Below are the code and all the weights of a small trained network. Each question names an input and a class and asks about switching units off, where a switched-off unit gives its printed mean instead of its output.

import numpy as np


def w(rows, s, z=0):
    codes = np.array(rows[::2]) - 128.0
    scale = np.full(codes.shape[1], s)
    scale[-1] = z or s
    return codes * scale


def f(y):
    return np.maximum(y, 0)


def log_softmax(a):
    a = a - a.max(-1, keepdims=True)
    return a - np.log(np.exp(a).sum(-1, keepdims=True))


def net(x, mask):
    res = np.array(x, float).reshape(1, 8) / 4 @ E
    y = f(res @ A[0][:, :-1].T + A[0][:, -1])
    res = res + np.where(mask, y, B[0][:, -1]) @ B[0][:, :-1]
    return log_softmax(res[-1] @ U[:, :-1].T + U[:, -1])


A, B = {}, {}
E = w([
[128,128,128],'x0',
[128,130,127],'x1',
[10,169,129],'x2',
[165,222,131],'x3',
[129,126,128],'x4',
[127,130,129],'x5',
[145,132,254],'x6',
[129,127,127],'x7',
],0.0061)
A[0] = w([
[140,221,145,163],'N1',
[208,87,125,28],'N2',
[185,146,121,127],'N3',
[134,138,55,38],'N4',
[94,48,125,57],'N5',
[125,125,197,17],'N6',
[102,190,135,86],'N7',
[65,144,163,174],'N8',
[129,135,32,1],'N9',
[142,173,200,87],'N10',
[182,144,104,81],'N11',
[126,127,178,47],'N12',
[24,172,141,19],'N13',
[114,123,248,45],'N14',
[83,24,165,83],'N15',
],0.011,0.0076)
B[0] = w([
[62,126,137,229],'N1',
[226,108,205,149],'N2',
[116,105,155,174],'N3',
[159,179,81,144],'N4',
[126,210,185,156],'N5',
[181,184,59,132],'N6',
[137,162,179,156],'N7',
[156,64,116,253],'N8',
[195,198,53,146],'N9',
[122,159,89,166],'N10',
[140,149,193,149],'N11',
[172,158,95,131],'N12',
[254,136,237,171],'N13',
[174,156,51,175],'N14',
[59,184,147,199],'N15',
],0.032,0.0044)
U = w([
[128,147,135,222],'0',
[211,245,37,33],'1',
[119,120,147,197],'2',
[123,124,154,185],'3',
[206,124,241,5],'4',
[95,125,140,171],'5',
[98,131,136,157],'6',
[34,254,200,33],'7',
],0.0074,0.011)

Each question gives the input, the list of numbers given to net, and the class t.
The units are the neurons (one row each of A and B). Each row of codes is followed by its name. A weight is (code - 128) times the scale printed after its matrix; where a second scale follows, it is the last column's (A, B and U).
mask holds one flag per neuron, in row order. A switched-off neuron (its flag False) gives its mean, the last column of its row in B, instead of its output. The means were averaged over made-up inputs and are rounded, as every weight is.
A unit's drop is (log p(t) with every unit on - log p(t) with that unit switched off) / (log p(t) with every unit on - log p(t) with every unit switched off).
The circuit of an input: a set's keep is (log p(t) with only the set's units on - log p(t) with every unit switched off) / (log p(t) with every unit on - log p(t) with every unit switched off). Starting from the 12 units with the biggest drops (on a tie, the unit counted first), units are removed one at a time, each time the one whose removal leaves the highest keep (on an exact tie, the one counted first), for as long as the keep stays at least 0.8.
circuit, biggest first: the units of the circuit, biggest drop first
k most important neurons: the k neurons with the biggest drops, biggest first
input [-3,4,7,0,-7,6,7,3], class 1: circuit, biggest first => [N14]
input [-1,0,-3,6,2,-4,-5,0], class 7: 2 most important neurons => [N8 N1]
input [1,-7,-7,-7,-1,1,-4,3], class 4: 3 most important neurons => [N2 N1 N5]
input [2,0,3,-8,-2,2,-4,5], class 7: circuit, biggest first => [N15 N5]
input [-2,4,4,-5,8,-1,-8,5], class 1: 3 most important neurons => [N9 N4 N1]
input [7,4,-3,8,5,0,4,7], class 7: circuit, biggest first => [N1 N8]
input [0,1,5,-7,-5,3,-4,-4], class 7: 4 most important neurons => [N15 N5 N14 N2]
input [-6,0,-1,-8,3,6,-6,-2], class 7: circuit, biggest first => [N5 N15]
input [1,-5,4,-7,-3,7,8,-1], class 1: 2 most important neurons => [N14 N6]
input [6,-2,3,-4,-1,-6,-7,4], class 1: circuit, biggest first => [N9 N1]
input [2,1,-8,4,-2,8,8,-3], class 1: 3 most important neurons => [N14 N10 N6]
input [-3,3,-3,8,-2,-7,-4,2], class 7: circuit, biggest first => [N8 N1]
input [2,-6,-2,6,8,1,-8,-1], class 1: 2 most important neurons => [N9 N4]
input [2,0,-2,-8,-4,-5,-5,-7], class 7: circuit, biggest first => [N5 N15]
input [-2,4,5,-7,-1,3,8,-7], class 1: 2 most important neurons => [N14 N6]
input [4,-4,0,7,0,0,2,3], class 7: circuit, biggest first => [N1]
input [-7,0,2,-8,7,-6,-2,-7], class 7: 2 most important neurons => [N15 N5]
input [5,7,-8,3,0,4,-4,4], class 4: circuit, biggest first => [N2 N11]
input [-2,-4,8,7,0,2,7,2], class 4: 3 most important neurons => [N13 N8 N7]
input [4,0,-7,-4,6,5,-5,-1], class 4: circuit, biggest first => [N2]
